(in the rows, 128 means zero)
Each name stands for a flat space through zero: a line, a plane or more. A row that begins with a name and a colon came from that space; any other row is followed by the name of the space it lies nearest, among the names in its block.
zamubitaf: [132 139 120 133 142  98 184 139 126 133 123  99 161  99 116 112 128 118
  89 139  92]
zamubitaf: [ 79  80 141  74 130 142 142 140 158 195 107 184 170 198  80 159  97 197
 108 161  39]
zamubitaf: [127 139 149 126 100 167  91 109 135 169 100 154 113 163 126 140 132 121
 150 143 106]
fisugel: [ 95  90 110 137 138 163 132 147 136 110 141 124 111 163 168 107  77 142
 139 139 128]
mekudguref: [112 156 128 137 130 160  62 102 127 181 127 135  77 136 131 158 151  94
 140 152 167]
fisugel: [115  83 128  94 111  91 126 173 119  84 150 118 142  92 161 109 143 129
 103  75 157]
zamubitaf: [138 155  85 139 144 125 119  78 155 182 122 182 110 170  54 141  99 114
 147 180 110]
zamubitaf: [120 119 151 123 119 144 133 138 123 132 121 123 141 134 139 133 135 150
 123 127 109]
zamubitaf: [116  86 168  93 162 102 168 177 106  59 148  97 182 104 148 151 140 215
 113  79 134]
fisugel: [152 105 147 122  89  97 169 164 122  54 129  94 159  82 170  84 146 123
 107  67 127]
gotudugu: [136 150 117 110 155  91 129 111 146 141 122 136 128 118  84 154 138 116
 123 125 137]
mekudguref: [130 110 123 159  54 147 109 115 120 145 178 150 114 105 128 110 187 137
  91 134 159]
fisugel: [129 163 110 144 166 139 152 116 148 143  87 103 114 152 132 116  75  81
 147 158  92]
gotudugu: [119 109  89 112 172  91 147 156 104 125 131 137 155 132 118 107  69 125
 130 144 104]
fisugel: [ 82 119 121 126 149 161 116 130 154 157 125 117  96 157 148 142 108 121
 122 150 131]
mekudguref: [124 140 128 132 127 120 100 123 136 113 148 102  89  90 150 141 172  97
 116 101 198]
mekudguref: [136 176 138 122 170 122  78 113 107 146 109 114 101 113 128 166 144  93
 158 127 168]
mekudguref: [110 113 148  85 132 140 111 148 134 151  79 146 142 170 138 134  89 125
 151 125  76]
fisugel: [148 156 123 171  83 151 188 102 219  82  94  71  83 127 168  78 123  49
 117 104 119]
mekudguref: [ 80 104 137 110 199 149 156 162 147  96 115  83 126 159 171 146  72 159
 140 124 121]
fisugel: [121  95 166  92 156 143  93 139 109  88 139 161 143 165 125 180 122 225
 180  98 154]
gotudugu: [ 73 127 136 138 158 146 186 187 102 175 105  36 155  95 197  96 108  89
  56 169  59]
mekudguref: [170 167 147 122 145  95  78 137   4 178 125 152 181  82  98 144 158 134
 147 153 116]
gotudugu: [132 183 148 179 203 151 158 112  63 168 148  82 154 103 104 175 152 182
 117 197 119]
zamubitaf: [160 152 114 155 149 117 134  94 120 111 153 143 126 124  85 145 137 155
 149 139 157]
gotudugu: [ 95  77 107  89 112 122  98 150 157 118 133 158 108 153 146 115 100 116
 131 103 144]
mekudguref: [112 112 126 177 124 166 152 118 138  97 187 101 105 119 148 131 155 178
 106 137 177]
zamubitaf: [139 134 126 141 124 127 119 125 119 107 140 119 116 112 141 122 139 119
 135 116 158]
gotudugu: [ 72  60 103 117 160 149 114 158 106 129 180 158 132 165 137 137  86 204
 128 153 144]
fisugel: [155 143 128 171 121 176 130  87 127 125 131 160 121 177 104 130 104 170
 176 164 113]
fisugel: [181 161  91 176  67 124 129  61 178 119 142 164  86 129  82 100 151  82
 139 130 157]
zamubitaf: [ 86  90  76 124 148 110 159 156 147 130 151 118 124 129 141  95  84 109
  90 144 122]
gotudugu: [134 105 127 141 114 149 120 136 103 105 143 145 133 145 146 109 107 156
 152 130 129]
mekudguref: [ 95 139  90 134 200 127 141 132 133 152 125 106 112 144 127 135  74 107
 128 169 123]
zamubitaf: [103 108  69 166 100 128 153 141 136 145 163 107 105 103 157  64 114  69
  72 158 133]
gotudugu: [149 127 131 126 134 128 110 139  87 108 119 143 143 137 138 115 100 135
 169 124 121]
gotudugu: [168 168 145 167 118 149 122  95 110 120 128 123 120 121 120 135 153 132
 154 136 142]
mekudguref: [119 114 175  99 125 146 102 150 114 113 109 122 137 136 161 149 138 155
 148  97 128]
fisugel: [121 144 169 170 107 206 147 102 145 151 120 110 120 160 139 145 146 169
 127 163  97]
gotudugu: [134 128 149 166  76 176 128 109 144 118 143 119 105 131 151 119 163 140
 122 126 143]
[117 110 161 112 100 148 105 116 165 106 143 136 105 136 132 164 177 167
 127  89 172]
fisugel
[126 139  84 111 111  86 105 123 144 173 117 147 108 109 108 105 126  40
 105 134 130]
mekudguref
[119 119 131 165 141 179 113 142  71 124 148 118 126 142 171 115 101 158
 154 161 132]
gotudugu
[120 142 131 125 161 133 162 142 156 105  84  80 121 140 163 115  83  90
 140 120 101]
fisugel
[106 100 144 124  99 163 118 131 130 153 136 153 134 156 129 135 134 168
 120 142 107]
zamubitaf
[139 139 148 153 140 166 163  96 181  81 121 113 110 166 126 147 117 169
 159 120 132]
mekudguref
[148 147 149 131  91 150  86 103 113 166 113 165 125 143 108 141 152 128
 150 140 116]
mekudguref
[112 114 128 114 132 114 107 157  88 141 143 120 138  99 148 125 141 124
 109 125 142]
mekudguref
[ 74 100 146  70 213 140 109 166 147  99  97 106 116 175 169 172  66 154
 169 102 138]
fisugel
[138 147 132 130  87 120 118 135 126 146 104 105 118  94 157  96 151  52
 106 116 120]
zamubitaf
[143 148 130 135 131 118 151 153 100 127  90  91 149 107 163  86 100  73
 128 132  83]
gotudugu
[124 141 108 128 170 125 148 137 138 119  96 106 123 146 144 111  67  91
 150 139 103]
fisugel
[131 118 133 124 110 124 118 139 100 141 134 141 146 118 127 120 139 136
 119 131 118]
mekudguref
[ 86 115 117 117 114 130 100 130 142 179 151 130 102 113 129 143 165 110
  81 140 154]
fisugel
[111  84 130 151  56 178  78 127 117 127 180 159  95 136 161 113 162 155
 123 125 176]
zamubitaf
[112 137 110 161 149 162 162 113 138 164 126 124 128 162 114 123  92 140
 122 188  84]
zamubitaf
[150  79 159  95  94 102 124 153 132  25 151 138 145 111 152 126 155 181
 146  37 177]
fisugel

Rows lie near named flat spaces through zero. A row that begins with a name and a colon came from that space; any other row is followed by the name of its block's space that it lies nearest.
nide-satif: [ 86 111 131 141 154  87 100 133 115 130 122 100 190 130  82 143 125 157
  97 148 175]
zeso-kodus: [149 117 148  92 147 159 105 104 110 124 139 169 119 135 131 133 132 124
 162 117 139]
nide-satif: [ 99 124  81 123 162 132 128 146 132 123 161 139 125 126 160 111 124 124
 155 143 110]
nide-satif: [122 119 143 102 153 104  73 102 122 127 124 140 142 140 143 174 140 143
 120 144 124]
rekag-bab: [154  86 192 133 137 135  74 109 121 161 174 185  94 169 155 126 201  79
 159 149  84]
zeso-kodus: [ 98 131 173 161 133 137 119 125 117 138 146 123 156 118 141 143 148 176
 143 142 160]
rekag-bab: [145  78  12 108 154 148 117 137 127 172 175 136 121 187  67  94 147  26
 137 146 117]
ses-notin: [100 144 168 132 135  87  87 105 121 125  95 101 177 115 133 197 128 197
  89 144 157]
nide-satif: [ 90 148 118 161 128 126 126 132 153 134 157 112 115 121 208 158 153 159
 145 156  93]
ses-notin: [151 134  93 101 110 183  89  50 127 161 125  96 149 166 101 236 149 151
 132 131 192]
nide-satif: [181 126 152 109 100 138 117 101 122 143 102 139 110 145 104 145 138 101
 111 113 122]
ses-notin: [101 114 142 120 143 115 115 116 135  92 128 114 148 127 112 140 114 154
 135 122 167]
nide-satif: [124 120  69 108 157 158 154 155 126 118 162 158 106 125 140  73 109  94
 170 122 110]
rekag-bab: [146 133 150  87 147 127 129 130  94 108  92 156 150 105  91 108  85 143
 121 102 158]
rekag-bab: [113 167 142 105 123 163 130  87 136  89 111 112 134 100 171 194 100 211
 156 109 172]
rekag-bab: [156 116 130 104 100 144 115  79 162 102 126 114  89 159 127 170 138 106
 141 109 131]
rekag-bab: [154  96 116 109 147 128 100 128 111 157 145 163 121 158 102 107 151  71
 129 138 108]
zeso-kodus: [123 121 146 181  91 148 183 150 135 127 136  96 133 124  78  81 128 122
 133 111 170]
rekag-bab: [160 132 170 122 105  77 117 128 130 125  79 128 117 127 116 131 125 109
  74 120  92]
nide-satif: [114 157 156 179  89 150 182 145 146 118 134 105 110 100 164 112 129 160
 145 118 128]
zeso-kodus: [113 130  87 193  98 178 177 148 136 171 171  92 132 138 111 105 155 118
 148 141 153]
ses-notin: [116 162 137 161 113 103 123 135 114 169  98  99 166 110 136 167 136 172
  77 152 127]
zeso-kodus: [181 114  88 111  97 146 158 131 156 123 134 140  57 155 123  89 131  39
 138 106  73]
rekag-bab: [139 121 125 105 141 159  85  87 128 145 155 150 113 153 164 178 161 128
 160 141 120]
ses-notin: [116 148  15  99 127 214 170 103 158 102 161  99 107 131 147 152  95 141
 193 108 167]
zeso-kodus: [124 169 120 111 122 138 163 131 103 108  71 101 177  83  87 137  62 194
 103  99 196]
ses-notin: [ 94 133 118 154 131 126 151 147 123 124 128  98 165 112  99 115 111 159
 122 129 173]
ses-notin: [131  67 220 110 141  42  71 115 155  68 122 151  98 157 119 114 148  83
 112 122  90]
ses-notin: [155 167  60 129 127 234 184 148  78 195 150 155 140 107 122  95 116 133
 169 123 156]
nide-satif: [128 151 168 109 128 112 107 108 144  99 114 144  99 111 207 167 129 161
 136 127  86]
zeso-kodus: [102  85  95 148 150  75 106 153 137 142 149 112 146 159  88 102 148  80
  99 157 113]
rekag-bab: [121 153 113 101 143 151 111 102 119 127 122 131 142 116 159 179 116 175
 142 130 146]
zeso-kodus: [ 67 132 156 160 159  67  75 133 129 142 137 112 169 121 180 178 158 184
 102 179 111]
zeso-kodus: [ 91 136 103 145 149 118 109 133 119 154 139 111 166 125 140 157 138 161
 117 159 139]
ses-notin: [136  96 172 158 130 114 140 164 102 147 135 148 144 132  65  55 140  91
 117 126 140]
nide-satif: [ 72 128 187 140 158 108  98 119 120 100 135 122 171 106 151 159 127 207
 141 140 172]
[142  77 101  92 131 157 127  99 165  77 166 134  80 171 100 109 128  67
 181 100 142]
ses-notin
[116 101 135 133 128 108 129 132 148  99 136 117 120 140 106 108 126 108
 130 121 134]
ses-notin
[ 89 142  84 160 139 159 135 138 153 145 192 128  99 129 226 140 163 140
 179 162  82]
nide-satif
[138 137 107  93 154 160  89 100 118 151 151 165 114 138 186 172 149 134
 160 145 101]
zeso-kodus
[118 119  75 128 121 174 148 110 139 122 148  94 140 144  86 140 119 130
 153 117 190]
ses-notin
[125 118 135 124 136 101  75 101 125 152 122 118 151 151 123 184 155 135
 100 153 130]
nide-satif
[114 106 174 179 105 110 150 148 142 119 139 108 127 132  99  89 145 116
 124 125 141]
zeso-kodus
[168 149 179 133  80 143 166 123 133 111  94 128  99 110 123 114 114 130
 123  92 127]
nide-satif
[112 169  47 110 121 122 165 141 191  78 134 114  53 108 249 137  99 124
 150 125  33]
ses-notin
[157 123 189 120 139 123  98 128  86 161 116 175 142 126 118 120 147 124
 117 133 120]
ses-notin
[111 104 111 180 131 106 138 174 130 168 165 127 126 144 121  75 164  79
 118 159  90]
rekag-bab
[163 147  44  23 168  81  78 110 129 112  77 157 107 132 164 174  84  98
  86 129  50]
zeso-kodus
[169 139  78 145  76 136 129 108 158 178 124  97  89 165 141 171 168  77
  97 143  76]
ses-notin
[162 119 120 108 112  97 122 124 134 127  94 123 116 143  92 125 119  86
  87 117 107]
rekag-bab
[119 141 112 147 104  96 123 121 157 132 112  87 122 135 148 169 138 133
  93 142 103]
ses-notin
[ 95 176  89 125 149 173 159 139 101 133 126 121 169  82 152 140  88 206
 151 128 175]
ses-notin

Each name stands for a flat space through zero: a line, a plane or more. A row that begins with a name and a colon came from that space; any other row is followed by the name of the space it lies nearest, among the names in its block.
kug-bif: [ 85 115 121  96 110 171 140 143 110 109 120 104 130  83 177 129 151  62
 120 130  96]
tate-faz: [182 135 174  99 159 184 159 147 160 107 141 145 106 147 172 101  86  34
  71 133  78]
fup-nota: [121 123 102 106 154 111 136  73  97 120 169 124  84 113 108 131 162 113
 122 103 137]
fup-nota: [137 130 161 102 100 128 125 172 117 109 129 112 115 116 100  92 124 154
 170 187 100]
pido-mozek: [111 131 117 137 104  92 112 119  98 115 147 109 135 121 121 163 163 130
 138  80 145]
pazi-kimu: [129 112 122  92 100 109 160  93  93 119 180  76 106  89  96 148  60 107
 118  92  88]
kug-bif: [132  86 160 130  60 120 143 186 122 103  93 152 104 132 136 118 152 175
 183 225  67]
pido-mozek: [124 144  83 135 165 173 146 112 124 156 200 126 183 111  86  65  82  97
  57  82 126]
tate-faz: [134 109 157 154 117 129 134 151 119 123 100 148 115 164 160 163 113 118
 133 127 137]
pazi-kimu: [151 153 161 111 132 102 111 151 129 108 119 129 111 156 127 137  88 145
 160 124 169]
pazi-kimu: [ 96 112  97 106 105  68 133  67  68  93 159 119  80 107 143 203 165 113
 137  59 150]
pido-mozek: [129 121 115 172 161 164 135 109 182 174  74 160 160 148 171 144 115 121
  84 133 135]
kug-bif: [114 100  77 109 122 106 163  72  88 117 189 138  97 102 105 129 132 122
 109 102 105]
tate-faz: [160 127 145 144 159 122 113 144 146 150 128  92 117 163  92 111 123 129
 158 119 141]
tate-faz: [132  68 124 146  87 119 166 155 110 130 135 104 120 152 135 158  52 103
 146  96  96]
tate-faz: [128 165 156 123 183 142 104  96 134 136  92 157 100 133 140 134 159 142
 118 161 180]
kug-bif: [120 128 148 149 171 160 122 125 100 133 127 140 105 150 140 129 167  87
 110 118 159]
tate-faz: [173 143 120 105 151 111 139 102 130 126 201 113 113 127  61  83 102 129
 111 109 107]
fup-nota: [ 99 121 137 163 122 139  90 216 112 146  96 101 158 157  98  88 152 169
 209 158 175]
tate-faz: [182 114 167 167 121 139 138 165 176 153 107 118 148 172 123 128  73 125
 120 137  89]
tate-faz: [ 79 110  85  33 168 182 159  93 153 142  84  68  90  59 184 116  65  62
 150 150 118]
pido-mozek: [151 169 176  86 132 136 121 154 104  96 161 140 109 120  89  75 104 147
 133 176 131]
tate-faz: [162 123 129  95 163 121 135 123 153 140 137  84  91 141  98 102  78 117
 163 126 127]
pido-mozek: [110  46  96 152 127 117 161  85 112 161 106 113  67 127 114 150 168 145
 167 163  90]
kug-bif: [120 107 143 146 127 142 135 152 115 117  97 180 106 156 162 132 149 135
 138 168 138]
pazi-kimu: [134  79 150 161 130  83 147  50  69 136 131 134  31 142  99 201 177 153
 138 137 120]
pazi-kimu: [102 103  95 150 145 192 151 131 120 166 152 119 162 102 100  67 138 107
  93 149  90]
pazi-kimu: [107 136  97  66  81 141 154 136 114  86 186 103 161  65 150 112  95  66
  92  86  73]
fup-nota: [150 125 123 127 136 114 137 100 153 132 126 137 116 135 134 143 123 128
 114 122 115]
pazi-kimu: [131 121  79  82 108 102 155 125 112  88 188 177 114 114 110  77 120 155
 135 143 108]
fup-nota: [129 110 140 122 153 161 144 117 139 161 104  91 109 120 121 123  80 111
 133 151 114]
kug-bif: [120 141 146 145  72 134 116 168 128 108 121 158 174 110 137 117 175 157
 114 169  92]
pido-mozek: [118 104 130 129  93 109 144  98  85 108 161 104 106 107 134 179 156  88
 108  84  91]
pazi-kimu: [116 143 144 155  93  81 109  96  74 125 158  98 138 114  91 192 136 151
 116  70 148]
tate-faz: [114 144 109  81 129 123 117 131 143 107 121 122 122 102 146 109 153 127
 154 143 132]
fup-nota: [139 146 142 126 173 118  93 171 136 124 107 119 109 184 132 115 125 125
 188 109 209]
fup-nota: [103 115 132 152  98 145 125 139 116 137 115 112 153 105 130 137 167 127
 121 143  98]
pazi-kimu: [133 129  89 113 132 132 127 142 196 119  93 180 147 134 181  99 169 137
 134 161 116]
pido-mozek: [143 125 119 118 155 161 129 170 181 151 102 118 146 145 129  70  89 127
 154 162 125]
pido-mozek: [126 110 136 202 122 133 133  93 116 173 122 133 152 133 100 164 138 155
  83 123 114]
kug-bif: [104 132  97  81 144 144 150 107  89  84 173 179  97 107 158 103 155  87
  99 122 135]
kug-bif: [101  61  61 153 131 159 174 139 124 147 135 161 136 146 153 103 107 102
 121 120 110]
tate-faz: [152 136 142  91 153 139 143 121 125 104 153 139  91 134 139 111 111  85
 113 124 121]
pido-mozek: [129 165 127  89 179 155 123 118 157 111 103 182 114 132 182 108 126 109
 107 149 170]
fup-nota: [127 138 123  77 108 137 149 142 118  89 158 149 127 105 147 103  89 107
 113 135 106]
fup-nota: [152 135 147 162 140 103 120  69 135 150 123 126 114 133 107 175 157 148
  99 116 125]
pazi-kimu: [110 129  87 116 135 118 121 126 140 117 122 152 134 129 156 123 160 129
 140 115 152]
fup-nota: [116 110 136 183 114 143 126 110 138 171  95 109 158 117 124 162 153 139
 102 136 100]
kug-bif: [164 124 129  95 173  89 140  70  92 121 192 108  40 139  58 113 123 132
 148 113 139]
pido-mozek: [128 154 149 140 157 143 107 120 135 134 106 139 131 135 143 137 160 119
 110 129 157]
kug-bif: [115  87 160 229 103 124 120 124 121 178  58 125 143 161 138 211 149 161
 127 133 132]
pazi-kimu: [154 138 191 113 137 174 136 186 114 106 134 146 109 147 128  80  98 101
 124 180 112]
kug-bif: [151 197 175 103 140 126  86 154 155 105 111 138 145 131 136 115 135 142
 129 145 163]
pido-mozek: [109 142 113 114 123  99 104 131  92 108 163  96 125 118 103 128 171 124
 157  85 157]
[139 133 108 123 139 120 133 119 132 130 158 133 132 131 105 105 117 135
 121 114 130]
kug-bif
[154 107 179 134 185 159 137 140 121 155  98 111  62 173 108 113  78 119
 163 172 150]
pazi-kimu
[112  83 121 189  59 136 148 173 103 131 145 125 184 138 138 153 123 107
 104  90  79]
tate-faz
[149 163 170 136 109 133 121 144 130 117 136 146 160 129 126 134  92 136
  89 129 123]
pido-mozek
[116 113 125 132  95 147 145 155 108 102 150 143 147 122 161 131 142  80
  99 107  94]
tate-faz
[129 129 103 110 127 127 146 142 115  88 155 224 116 143 147  84 144 149
 117 162 136]
kug-bif
[112 150 128 168  96 126 127 115 100 139 151 162 188 111 100 140  99 177
  71 119 136]
fup-nota
[122 106 111 133 128 150 145 131 152 147 107 121 141 125 148 125 104 113
 123 134 106]
fup-nota
[102 142 103 164 100 152 114 143 161 159 115  98 230 101 143 139 122 115
  85  86 112]
kug-bif
[162 149 154 130  88  79 123 135 114  94 159 175 124 140  94 125 131 194
 128 153 119]
pazi-kimu
[140 158  87  93  60  88 130 124 181 105 154 122 202  80 135 129  95 152
 102  98  75]
pazi-kimu
[153 122 146 156 143 150 132 136 159 166 109 125 141 141  97  99 104 156
 124 172 106]
pazi-kimu
[141 110 108 122 122 142 147 161 171 144 115 128 152 138 129  90  63 140
 144 151 105]
pido-mozek
[128 158 138 101 175 150 113 124 133 119 120 146 107 129 140 100 152 115
 128 149 163]
pido-mozek
[125 149 124 146 132 126 121 118 112 137 155 143 156 125  95 116 117 155
 101 117 148]
pido-mozek
[151 155 193 142 132 149 106 155 126 130 122 103 133 134 110 123 142 115
 119 145 119]
pido-mozek
[135 151 116 129 146  97 112 104 122 105 149 157 121 148 147 154 165 114
 111  72 171]
fup-nota
[114 133  97 134 123 110 106 148 159 130 103 114 164 141 160 146 137 122
 153  83 161]
pido-mozek
[132 121 138 134 119  89 134  90  98 112 128 170  83 138 125 167 142 169
 131 143 142]
kug-bif
[144 142 140 179 116 148 108 176 165 165 126  82 215 144 106 118  94 118
 108  87 117]
pido-mozek
[ 91 129 130 114 137 148 119 151  72 125 148 100 117 111  94  94 134 128
 160 140 157]
fup-nota
[ 61 116  71  81 100 171 146 180  91  80 159 143 160  91 192  90 142  54
 123  99 124]
fup-nota
[142 119 121 118 145 137 135 147 167 133 103 128 126 151 157 120  92 110
 144 127 132]
fup-nota
[ 99 135 101 100 103 137 136 143 148 104  97 171 157 109 199 137 105 125
 118 136 135]
kug-bif

Rows lie near named flat spaces through zero. A row that begins with a name and a colon came from that space; any other row is followed by the name of its block's space that it lies nearest.
gulet_ruv: [146 148 120 134 150 133 103 101 135 117 135 123 124 127 114 125 140 132
 106 123 119]
kuvoz_litu: [125 164 125 110 161 157  85 100 122 131  89 103 133  95 150 137 141 183
 166 171  95]
tup_kipe: [123  59 134 120  77 100 176 161 108 135  92 127  80 160 162 138  79 165
 134 131 148]
lig_guta: [127 183 144 107 158 118 121 151 124 136 131 174 132 140 108 123 148  89
 124 172 117]
kuvoz_litu: [145  86 132 107 133 156 165 105 120  98 130 103 157  98 127 121 156 138
 122 117 165]
kuvoz_litu: [153 140 145 110 139 161 102 158 118 130 104 125  85 141 139 131 121 151
 158 208 135]
gulet_ruv: [111  84 132 126 119 125 186 148 111 134 105 138 186 132 143 108 111 106
 137  98 125]
kuvoz_litu: [142  99 130 149  93 120 164 143 151 141 216 148 132 126 129 136 131  78
  96  87 156]
lig_guta: [ 89 184 119 108 123 142 113 127 161 115 165 137  90  81 132 154 197 126
 153 144 129]
lig_guta: [156 126 133  71 146 102 169 100  93 131 107 139 162 113 133 138 140 137
 102 146 132]
lig_guta: [156  79 177  75 144 117 228 141  99 122 143 178 172 124 136 117 149 107
  96 160 173]
gulet_ruv: [140 112 176 118 169 117 129 112  96 143  95 134 178 133 125 114 100 161
 132 167 130]
tup_kipe: [159  70 143  82 108 169 172 158 115  83  96 115  36 136 156 134 146 181
 139 198 187]
lig_guta: [120 167 168  91 156 118  80  90 112 143 120 109 134  83 121 160 144 191
 163 199 144]
tup_kipe: [195  92 109 112 130 151 151 118 117 102 115 117  89 149 142 122 126 144
  85 137 139]
gulet_ruv: [153 100 165 142 185 157 128 122 120 101  85 143 115 159 138  89 115 175
 113 170 119]
tup_kipe: [ 51 188 135 110  88  76 147 177 154 167 172 196  79 113 156 169 156 103
 157 147 107]
gulet_ruv: [173 148 132 103 130 144 112 121 129 131 172 121 112 111 117 149 152 118
 117 167 157]
tup_kipe: [107 139 125 123 119 103 130 118 130 148 130 137 125 114 152 146 125 148
 133 122 106]
lig_guta: [136 201  30 106 114  36  79  58 116 104  60 108  51 164  88 158 126 145
  49  60  75]
lig_guta: [122 117 124 166 115 114  91 127 131 125 113 107 100 160 108 122  90 142
 125 107 130]
lig_guta: [120 135 149 132 135 132  93 107 134 133 136 111 110 107 134 144 129 177
 148 155 136]
kuvoz_litu: [ 50 111 149 189 128  79 100 113 138  94  91 117 123 161  66  98 103 146
 127  64 145]
tup_kipe: [144 128 125 123 142 150 116 129 117 126  99 115 133 132 134 120 120 140
 139 148 118]
gulet_ruv: [142 118 158 100  97  95 134 154 100 159 142 127 130 136 109 153 101 116
 140 169 177]
kuvoz_litu: [113 127 143 130 151 125 121 116 117 130  92 127 150 127 133 117 117 156
 142 137 111]
kuvoz_litu: [109  96 143 135 140 123 133 124 111  91  73 110 138 149  92  99 117 142
 131 116 155]
tup_kipe: [ 97 140 167 162 147 178  83 144 148 107 165 101 178 105  63 102 156  86
 177 135 182]
gulet_ruv: [ 95 133 128 119  87 107 127 152 124 159 131 121 127 116 138 154 113 127
 168 132 134]
kuvoz_litu: [107 132 135 120 113  83 157 147 130 135 130 173  86 151 139 138 124 126
 108 131 122]
tup_kipe: [ 96 135 131 153 115 110 107 136 127 168 123 124 161 127 140 133  90 130
 160 112  99]
gulet_ruv: [154  94 106 171 151 132 118 112 108 125  68 105 181 174 119  84  68 124
 104  76  89]
tup_kipe: [127 141 123 152 112 127 111 116 157 152 197 130 125 104 143 149 134 121
 123 106 120]
lig_guta: [ 80 135 119 168  96 150 114 179 162 112 153 126 104 138 102 116 140  77
 161 101 146]
lig_guta: [115 128 175 124 137 124 160 175 134 118 159 181 119 147 103 112 148  84
 124 163 167]
kuvoz_litu: [139 113  90  83 122 128 180  89 117  94 118 109 154  92 127 134 176 121
 100  84 142]
gulet_ruv: [128 168 176  87 176  94 116  72 107 149 150 140 196  78 106 148 157 149
 123 167 141]
tup_kipe: [104 148 125 130 134  86 134  94 134 131 148 144 153 113 114 135 144 119
 101  86 116]
kuvoz_litu: [124  92 143 133 120  85 183 156 108 134 111 169 148 174 119 106  94  93
  97 105 132]
gulet_ruv: [119  87 103 152 109 186 163 177 153  99 110 133  76 147 176 103 132 128
 147 117 109]
[144 124 169 122 154 124 154 160 115 137 135 175 149 156 118 106 119  95
 115 167 138]
lig_guta
[126 187  93  78 132  76 106  87 103 121  84 117 119 121  96 155 148 135
 107 126 116]
lig_guta
[131 151 173 109 159 126 120 130 123 139 142 155 130 119 126 133 141 141
 136 190 138]
lig_guta
[165  26 187 154 133 162 180 160 109 117 145 124 188 156 109  82  91 101
 121 131 197]
kuvoz_litu
[139  69 116 121  71 105 167 175 104 163  79 132  69 172 196 145  53 170
 142 145 109]
tup_kipe
[164  86 149 124 132 137 156 178  93 123  85 138 142 186 106  94  85  94
 124 158 155]
kuvoz_litu
[174 110 220 132 193 137 127 138 107 165 141 176 158 149 148 108  90 160
 123 227 130]
lig_guta
[143 156 123 150 142 147  76 143 123 156 114 116 149 145 123 120  94 114
 151 148  98]
kuvoz_litu
[153 113 110 140 133 122 115  85 122 148 121 105 148 119 158 136  99 167
 112 103  94]
tup_kipe
[174 104 164  90 164 114 180 105 105 136 134 168 145 126 158 128 131 155
  84 168 129]
lig_guta
[ 89 112 149 127 136  98 139 103 115 111 101 118 165 118  99 118 130 144
 132 102 149]
tup_kipe
[122 147 129  72 150 126 164 189  87  93  20 165 102 183 104  97 137  99
 140 192 129]
tup_kipe
[107 155 116 109 121 137 162 161 144 115 153 162 127 118 121 125 177  68
 130 124 132]
lig_guta
[133 130 136 161 139 169  73 119 140 128 142  88 146 115 112 120 120 137
 157 133 137]
kuvoz_litu
[138 147 141 109 147 116 135 148 103 139 107 150 166 148 104 115 119  89
 127 153 127]
lig_guta
[ 93 150 118 138 117 118 104 125 140 137 122 121 111 117 137 141 128 146
 152 120 108]
gulet_ruv
[147  59 156  98 136 156 199 106 118  99 144 120 162  90 147 121 161 153
 118 129 177]
kuvoz_litu
[126 175  89  94 130 116 150 119 140 114 138 157 104 114 136 142 180 102
  99 114 101]
lig_guta
[136 107 116 163 128 198 106 141 134 160 127  87 194 104 172 114  97 129
 186 120  92]
lig_guta
[156 126 118 105 138  93 151 126  92 132  87 141 160 161 106 116 104 100
  93 120 121]
lig_guta
